Below are the code and all the weights of a small trained network. Each question names an input and a class and asks about switching units off, where a switched-off unit gives its printed mean instead of its output.

import numpy as np


def w(rows, s, z=0):
    codes = np.array(rows[::2]) - 128.0
    scale = np.full(codes.shape[1], s)
    scale[-1] = z or s
    return codes * scale


def norm(h):
    return h / np.sqrt((h * h).mean(-1, keepdims=True) + 1e-5)


def f(y):
    return np.maximum(y, 0)


def log_softmax(a):
    a = a - a.max(-1, keepdims=True)
    return a - np.log(np.exp(a).sum(-1, keepdims=True))


def net(x, mask):
    res = np.array(x, float).reshape(1, 6) / 4 @ E
    u = 0
    for l in range(3):
        y = f(norm(res) @ A[l][:, :-1].T + A[l][:, -1])
        res = res + np.where(mask[u : u + 10], y, B[l][:, -1]) @ B[l][:, :-1]
        u += 10
    return log_softmax(norm(res)[-1] @ U[:, :-1].T + U[:, -1])


A, B = {}, {}
E = w([
[127,195,136,111,153,70],'x0',
[68,172,125,133,139,27],'x1',
[117,56,203,108,149,128],'x2',
[214,214,241,240,64,104],'x3',
[33,185,160,133,128,172],'x4',
[92,117,130,131,2,63],'x5',
],0.003)
A[0] = w([
[119,135,190,159,56,2,46],'0.n0',
[209,64,140,154,120,150,41],'0.n1',
[31,58,213,162,141,82,22],'0.n2',
[78,87,155,190,139,109,89],'0.n3',
[173,179,140,178,186,72,23],'0.n4',
[105,101,48,141,100,54,13],'0.n5',
[241,55,151,142,104,161,4],'0.n6',
[184,126,62,152,210,187,69],'0.n7',
[95,96,30,153,103,67,32],'0.n8',
[108,151,91,207,168,245,24],'0.n9',
],0.0039,0.0034)
B[0] = w([
[90,129,115,125,163,202,253],'0.n0',
[188,101,149,105,111,147,167],'0.n1',
[92,97,255,82,122,108,162],'0.n2',
[118,127,163,92,128,128,146],'0.n3',
[146,135,111,113,173,80,170],'0.n4',
[128,144,101,96,86,96,159],'0.n5',
[199,73,133,137,103,130,176],'0.n6',
[98,136,196,113,104,142,204],'0.n7',
[112,135,90,101,98,112,169],'0.n8',
[127,180,120,140,120,218,176],'0.n9',
],0.0058,0.0019)
A[1] = w([
[103,205,182,162,18,123,3],'1.n0',
[70,85,82,86,206,194,78],'1.n1',
[217,14,143,210,143,145,73],'1.n2',
[159,199,141,148,186,70,60],'1.n3',
[137,220,178,112,30,102,47],'1.n4',
[217,16,129,205,109,131,68],'1.n5',
[172,221,146,167,183,38,50],'1.n6',
[144,252,154,179,86,225,97],'1.n7',
[33,232,128,106,140,111,119],'1.n8',
[208,184,56,178,119,170,157],'1.n9',
],0.0035,0.0044)
B[1] = w([
[87,58,129,218,48,89,160],'1.n0',
[127,76,117,149,184,173,196],'1.n1',
[204,135,141,86,86,173,188],'1.n2',
[169,164,140,132,178,86,162],'1.n3',
[100,80,130,213,115,71,169],'1.n4',
[195,131,160,120,107,157,182],'1.n5',
[165,204,131,175,217,47,182],'1.n6',
[68,145,81,209,99,204,252],'1.n7',
[253,65,155,133,98,145,230],'1.n8',
[79,137,245,86,137,139,244],'1.n9',
],0.0044,0.0022)
A[2] = w([
[115,125,47,62,68,45,48],'2.n0',
[75,104,169,102,89,148,89],'2.n1',
[165,167,205,205,95,138,60],'2.n2',
[166,80,141,93,215,173,126],'2.n3',
[253,86,151,123,121,135,62],'2.n4',
[108,63,98,130,73,161,158],'2.n5',
[113,77,70,45,210,161,1],'2.n6',
[103,106,30,94,76,57,51],'2.n7',
[162,221,128,140,171,86,58],'2.n8',
[188,178,137,158,185,49,70],'2.n9',
],0.0056,0.0042)
B[2] = w([
[126,226,128,36,70,136,199],'2.n0',
[132,126,160,118,165,98,175],'2.n1',
[117,80,33,106,131,83,255],'2.n2',
[126,111,98,162,63,99,241],'2.n3',
[191,109,160,113,100,156,199],'2.n4',
[158,178,137,115,178,97,239],'2.n5',
[83,1,15,147,188,98,198],'2.n6',
[123,186,104,57,79,144,194],'2.n7',
[154,134,134,128,177,105,185],'2.n8',
[145,163,138,119,182,137,199],'2.n9',
],0.0069,0.003)
U = w([
[170,201,138,167,223,61,128],'0',
[57,93,239,97,129,84,90],'1',
[87,26,44,98,185,131,179],'2',
[103,188,82,20,68,89,108],'3',
[239,80,164,117,80,163,250],'4',
[96,169,114,180,143,249,55],'5',
[86,143,117,235,43,66,34],'6',
],0.014,0.0015)

Each question gives the input, the list of numbers given to net, and the class t.
The units are the neurons (one row each of A and B). Each row of codes is followed by its name. A weight is (code - 128) times the scale printed after its matrix; where a second scale follows, it is the last column's (A, B and U).
mask holds one flag per neuron, layer by layer. A switched-off neuron (its flag False) gives its mean, the last column of its row in B, instead of its output. The means were averaged over made-up inputs and are rounded, as every weight is.
A unit's drop is (log p(t) with every unit on - log p(t) with that unit switched off) / (log p(t) with every unit on - log p(t) with every unit switched off).
The circuit of an input: a set's keep is (log p(t) with only the set's units on - log p(t) with every unit switched off) / (log p(t) with every unit on - log p(t) with every unit switched off). Starting from the 12 units with the biggest drops (on a tie, the unit counted first), units are removed one at a time, each time the one whose removal leaves the highest keep (on an exact tie, the one counted first), for as long as the keep stays at least 0.8.
circuit, biggest first: the units of the circuit, biggest drop first
k most important neurons: the k neurons with the biggest drops, biggest first
k most important neurons of layer l: the k neurons of layer l with the biggest drops, biggest first
drop when u is switched off: that unit's drop, to one decimal
input [-8,6,7,-2,7,-4], class 1: circuit, biggest first => (0.n2)
input [-3,3,0,-8,-3,3], class 3: circuit, biggest first => (2.n0 2.n7)
input [-3,1,5,-4,-7,0], class 4: circuit, biggest first => (2.n4 2.n2)
input [4,4,-5,-6,-6,-1], class 3: 2 most important neurons of layer 2 => (2.n0 2.n7)
input [7,-4,-4,5,4,2], class 6: 3 most important neurons => (1.n7 1.n0 2.n2)
input [-4,-2,-4,6,1,-3], class 5: 3 most important neurons of layer 1 => (1.n7 1.n8 1.n9)
input [0,-3,-3,-5,-5,2], class 3: 3 most important neurons of layer 0 => (0.n0 0.n8 0.n5)
input [-8,3,8,-6,-6,8], class 3: 2 most important neurons => (2.n0 2.n7)
input [2,8,3,1,0,4], class 1: 2 most important neurons of layer 0 => (0.n0 0.n2)
input [0,-5,-1,-2,-4,-7], class 4: 3 most important neurons of layer 2 => (2.n4 2.n2 2.n3)
input [-1,-2,3,4,4,1], class 6: 2 most important neurons of layer 2 => (2.n2 2.n6)
input [-4,3,5,0,5,-5], class 1: 2 most important neurons of layer 2 => (2.n2 2.n6)
input [4,-3,-8,-6,-7,2], class 3: drop when 2.n0 is switched off => 0.1
input [-6,4,4,-1,-2,0], class 1: circuit, biggest first => (0.n2)
input [-6,6,-4,-1,4,-6], class 5: drop when 0.n7 is switched off => 0.0
input [8,-1,2,2,-7,5], class 0: drop when 0.n0 is switched off => 0.1
